Below are the code and all the weights of a small trained network. Each question names an input and a class and asks about switching units off, where a switched-off unit gives its printed mean instead of its output.

import numpy as np


def w(rows, s, z=0):
    codes = np.array(rows[::2]) - 128.0
    scale = np.full(codes.shape[1], s)
    scale[-1] = z or s
    return codes * scale


def norm(h):
    return h / np.sqrt((h * h).mean(-1, keepdims=True) + 1e-5)


def f(y):
    return y / 2 * (1 + np.tanh(0.7978845608 * (y + 0.044715 * y**3)))


def log_softmax(a):
    a = a - a.max(-1, keepdims=True)
    return a - np.log(np.exp(a).sum(-1, keepdims=True))


def net(x, mask):
    res = np.array(x, float).reshape(1, 5) / 4 @ E
    u = 0
    for l in range(4):
        y = f(norm(res) @ A[l][:, :-1].T + A[l][:, -1])
        res = res + np.where(mask[u : u + 9], y, B[l][:, -1]) @ B[l][:, :-1]
        u += 9
    return log_softmax(norm(res)[-1] @ U[:, :-1].T + U[:, -1])


A, B = {}, {}
E = w([
[41,63,177,117,129,23,61,213,70,44,153,126],'x0',
[137,164,181,107,99,85,144,80,150,164,69,212],'x1',
[180,98,74,157,103,124,210,80,151,111,189,62],'x2',
[106,52,119,146,93,210,66,98,123,88,27,120],'x3',
[177,128,253,123,59,115,158,93,29,210,132,119],'x4',
],0.0018)
A[0] = w([
[197,120,153,134,70,156,168,43,113,171,85,126,7],'L0N0',
[129,127,125,137,126,126,129,132,128,130,128,130,122],'L0N1',
[124,127,127,117,124,132,132,129,130,127,129,126,123],'L0N2',
[128,128,128,122,123,131,130,131,130,125,129,129,128],'L0N3',
[131,129,126,119,126,129,127,128,126,126,128,128,128],'L0N4',
[97,76,219,129,85,81,78,163,4,103,101,126,63],'L0N5',
[147,148,159,136,119,98,150,132,109,159,152,129,73],'L0N6',
[104,106,119,117,146,171,80,116,148,130,84,138,64],'L0N7',
[149,114,104,142,116,149,167,145,120,119,191,58,71],'L0N8',
],0.0026,0.0021)
B[0] = w([
[146,129,120,114,84,122,191,62,225,133,101,169,145],'L0N0',
[123,132,133,125,134,129,124,121,133,126,130,124,124],'L0N1',
[128,128,124,123,128,134,121,120,130,126,136,132,125],'L0N2',
[133,124,122,131,129,126,121,123,127,129,131,135,128],'L0N3',
[128,132,131,134,128,131,121,122,131,125,136,131,128],'L0N4',
[27,10,250,116,39,58,68,128,25,63,160,117,249],'L0N5',
[100,150,115,133,172,168,71,163,133,138,93,145,120],'L0N6',
[111,123,105,158,128,170,93,159,129,95,70,125,121],'L0N7',
[138,119,88,153,171,137,139,142,67,133,193,85,135],'L0N8',
],0.0018,0.0017)
A[1] = w([
[122,16,47,228,82,189,109,71,177,28,92,54,73],'L1N0',
[68,142,189,64,116,124,42,129,167,130,18,238,26],'L1N1',
[115,134,91,158,142,95,136,142,162,98,125,141,53],'L1N2',
[129,241,252,74,149,46,126,186,99,245,156,210,24],'L1N3',
[38,86,107,108,190,91,37,244,84,52,175,86,9],'L1N4',
[109,203,253,77,139,51,103,183,81,211,134,196,77],'L1N5',
[132,125,124,123,129,126,129,130,127,127,127,129,128],'L1N6',
[214,143,155,106,80,165,175,30,133,199,78,136,38],'L1N7',
[196,194,44,128,202,189,180,106,233,150,113,118,4],'L1N8',
],0.0021,0.0015)
B[1] = w([
[124,252,149,104,179,122,123,176,91,182,141,176,206],'L1N0',
[166,86,91,171,151,152,135,146,65,132,202,51,186],'L1N1',
[130,130,129,108,133,105,125,134,142,113,120,132,105],'L1N2',
[131,186,99,107,188,140,141,150,88,176,145,217,201],'L1N3',
[165,133,154,128,89,145,190,8,162,190,92,165,249],'L1N4',
[116,158,125,97,169,121,136,157,84,165,171,195,219],'L1N5',
[122,128,130,127,127,133,124,124,134,130,136,128,128],'L1N6',
[125,132,158,165,83,131,178,82,161,159,107,158,172],'L1N7',
[96,38,201,133,69,80,119,124,66,105,131,123,206],'L1N8',
],0.003,0.0015)
A[2] = w([
[92,87,113,128,149,244,35,130,172,107,5,121,13],'L2N0',
[133,132,129,130,126,129,130,128,124,128,132,124,125],'L2N1',
[128,127,129,131,128,134,125,128,130,131,124,131,114],'L2N2',
[84,94,76,143,158,62,107,163,221,50,139,130,31],'L2N3',
[232,153,178,150,46,169,195,26,163,227,69,147,3],'L2N4',
[168,112,112,158,100,172,162,131,111,124,169,32,17],'L2N5',
[147,102,209,138,71,129,115,104,76,171,105,129,23],'L2N6',
[201,141,185,149,59,161,184,45,130,211,83,147,35],'L2N7',
[125,103,122,142,128,144,109,123,158,117,106,127,69],'L2N8',
],0.0028,0.0014)
B[2] = w([
[139,221,32,223,115,227,39,220,74,80,34,167,206],'L2N0',
[123,116,127,139,148,122,120,126,137,134,127,133,127],'L2N1',
[123,135,110,148,111,103,145,140,110,110,139,133,123],'L2N2',
[188,167,144,68,69,89,178,69,212,120,48,121,166],'L2N3',
[45,72,163,215,54,191,252,29,243,176,90,165,252],'L2N4',
[193,108,102,147,195,131,128,116,113,187,169,114,132],'L2N5',
[74,113,129,66,127,32,122,149,189,41,159,109,168],'L2N6',
[50,109,133,150,98,128,222,67,233,127,111,160,219],'L2N7',
[148,167,105,124,113,104,103,167,121,99,116,125,113],'L2N8',
],0.0022,0.0021)
A[3] = w([
[180,85,102,168,133,175,155,121,112,138,197,27,9],'L3N0',
[176,182,56,121,180,139,166,120,235,123,124,134,35],'L3N1',
[154,129,143,124,114,118,128,112,135,130,102,142,115],'L3N2',
[60,6,253,115,66,53,66,158,57,92,115,137,26],'L3N3',
[134,124,143,132,118,136,136,112,127,141,119,133,112],'L3N4',
[134,123,92,94,118,60,125,116,238,59,103,113,25],'L3N5',
[192,116,102,151,145,163,170,128,118,158,216,7,16],'L3N6',
[151,113,180,111,91,46,210,100,127,158,203,92,40],'L3N7',
[144,137,139,127,130,117,141,119,113,138,132,121,87],'L3N8',
],0.0031,0.0014)
B[3] = w([
[181,78,92,132,187,90,114,89,101,149,157,175,134],'L3N0',
[109,54,233,116,54,84,111,125,106,99,117,58,160],'L3N1',
[90,129,114,133,145,135,133,150,132,118,165,100,129],'L3N2',
[37,28,255,129,21,172,66,64,61,130,167,52,254],'L3N3',
[89,115,116,132,142,114,135,134,146,100,147,126,129],'L3N4',
[156,170,157,73,124,79,172,158,176,128,127,31,143],'L3N5',
[205,28,85,156,180,121,91,59,78,138,155,140,147],'L3N6',
[112,126,86,143,150,239,30,160,136,90,18,152,193],'L3N7',
[113,121,126,113,147,145,107,132,130,119,127,152,121],'L3N8',
],0.003,0.0031)
U = w([
[247,34,35,164,212,117,127,83,94,139,211,79,101],'0',
[30,32,249,113,54,118,44,127,28,111,161,97,174],'1',
[121,202,27,180,130,215,31,213,125,70,22,132,129],'2',
[119,220,155,77,214,77,142,197,76,209,191,251,16],'3',
[104,112,151,192,71,187,254,35,227,205,95,180,254],'4',
[153,163,116,55,126,23,158,170,231,66,116,34,95],'5',
],0.0063,0.00083)

Each question gives the input, the list of numbers given to net, and the class t.
The units are the neurons (one row each of A and B). Each row of codes is followed by its name. A weight is (code - 128) times the scale printed after its matrix; where a second scale follows, it is the last column's (A, B and U).
mask holds one flag per neuron, layer by layer. A switched-off neuron (its flag False) gives its mean, the last column of its row in B, instead of its output. The means were averaged over made-up inputs and are rounded, as every weight is.
A unit's drop is (log p(t) with every unit on - log p(t) with that unit switched off) / (log p(t) with every unit on - log p(t) with every unit switched off).
The circuit of an input: a set's keep is (log p(t) with only the set's units on - log p(t) with every unit switched off) / (log p(t) with every unit on - log p(t) with every unit switched off). Starting from the 12 units with the biggest drops (on a tie, the unit counted first), units are removed one at a time, each time the one whose removal leaves the highest keep (on an exact tie, the one counted first), for as long as the keep stays at least 0.8.
units of the circuit, in order: the units of the circuit, biggest drop first
unit that matters most: the unit with the biggest drop
top k neurons: the k neurons with the biggest drops, biggest first
k most important neurons of layer l: the k neurons of layer l with the biggest drops, biggest first
drop when u is switched off: that unit's drop, to one decimal
input [6,-4,-1,6,-3], class 2: units of the circuit, in order -> [L2N0; L1N8]
input [6,1,6,-6,-2], class 5: top 3 neurons -> [L1N1; L2N3; L3N5]
input [7,4,0,-2,-6], class 5: units of the circuit, in order -> [L2N3; L3N5]
input [-8,-4,7,-4,-4], class 0: units of the circuit, in order -> [L1N4; L3N6]
input [-2,7,-1,2,-6], class 2: units of the circuit, in order -> [L2N0; L1N4]
input [-1,0,-8,-3,4], class 3: units of the circuit, in order -> [L1N3]
input [1,7,-2,0,-7], class 5: units of the circuit, in order -> [L2N3; L3N5; L1N1]
input [6,5,-5,-5,-6], class 3: top 2 neurons -> [L1N8; L1N3]
input [3,1,-1,7,-1], class 2: top 3 neurons -> [L2N0; L1N8; L0N7]
input [0,4,7,-3,-4], class 5: top 2 neurons -> [L1N1; L2N3]
input [8,2,7,5,-4], class 5: top 4 neurons -> [L2N3; L1N8; L3N5; L1N0]
input [-3,0,-5,0,6], class 4: 3 most important neurons of layer 1 -> [L1N7; L1N0; L1N8]
input [0,3,8,-4,-5], class 5: top 3 neurons -> [L2N3; L1N1; L3N5]
input [0,-1,3,1,-2], class 0: unit that matters most -> L0N8
input [-7,4,-1,6,-6], class 2: top 4 neurons -> [L2N0; L1N4; L0N7; L3N3]
input [-5,0,-3,0,-4], class 2: top 2 neurons -> [L1N4; L2N0]
input [1,-2,-5,6,-1], class 2: top 2 neurons -> [L2N0; L1N8]
input [-3,1,-2,3,-2], class 2: top 2 neurons -> [L1N4; L2N0]
input [6,5,7,5,-8], class 5: top 2 neurons -> [L2N3; L3N5]
input [0,2,-8,6,-1], class 2: top 2 neurons -> [L2N0; L1N8]
input [4,-3,4,-3,-8], class 5: most important neuron of layer 2 -> [L2N3]
input [5,-3,-6,-3,-7], class 5: drop when L1N8 is switched off -> 0.0
input [3,5,4,-7,5], class 3: drop when L1N3 is switched off -> 0.1
input [0,-1,-8,6,0], class 2: drop when L1N8 is switched off -> 0.5
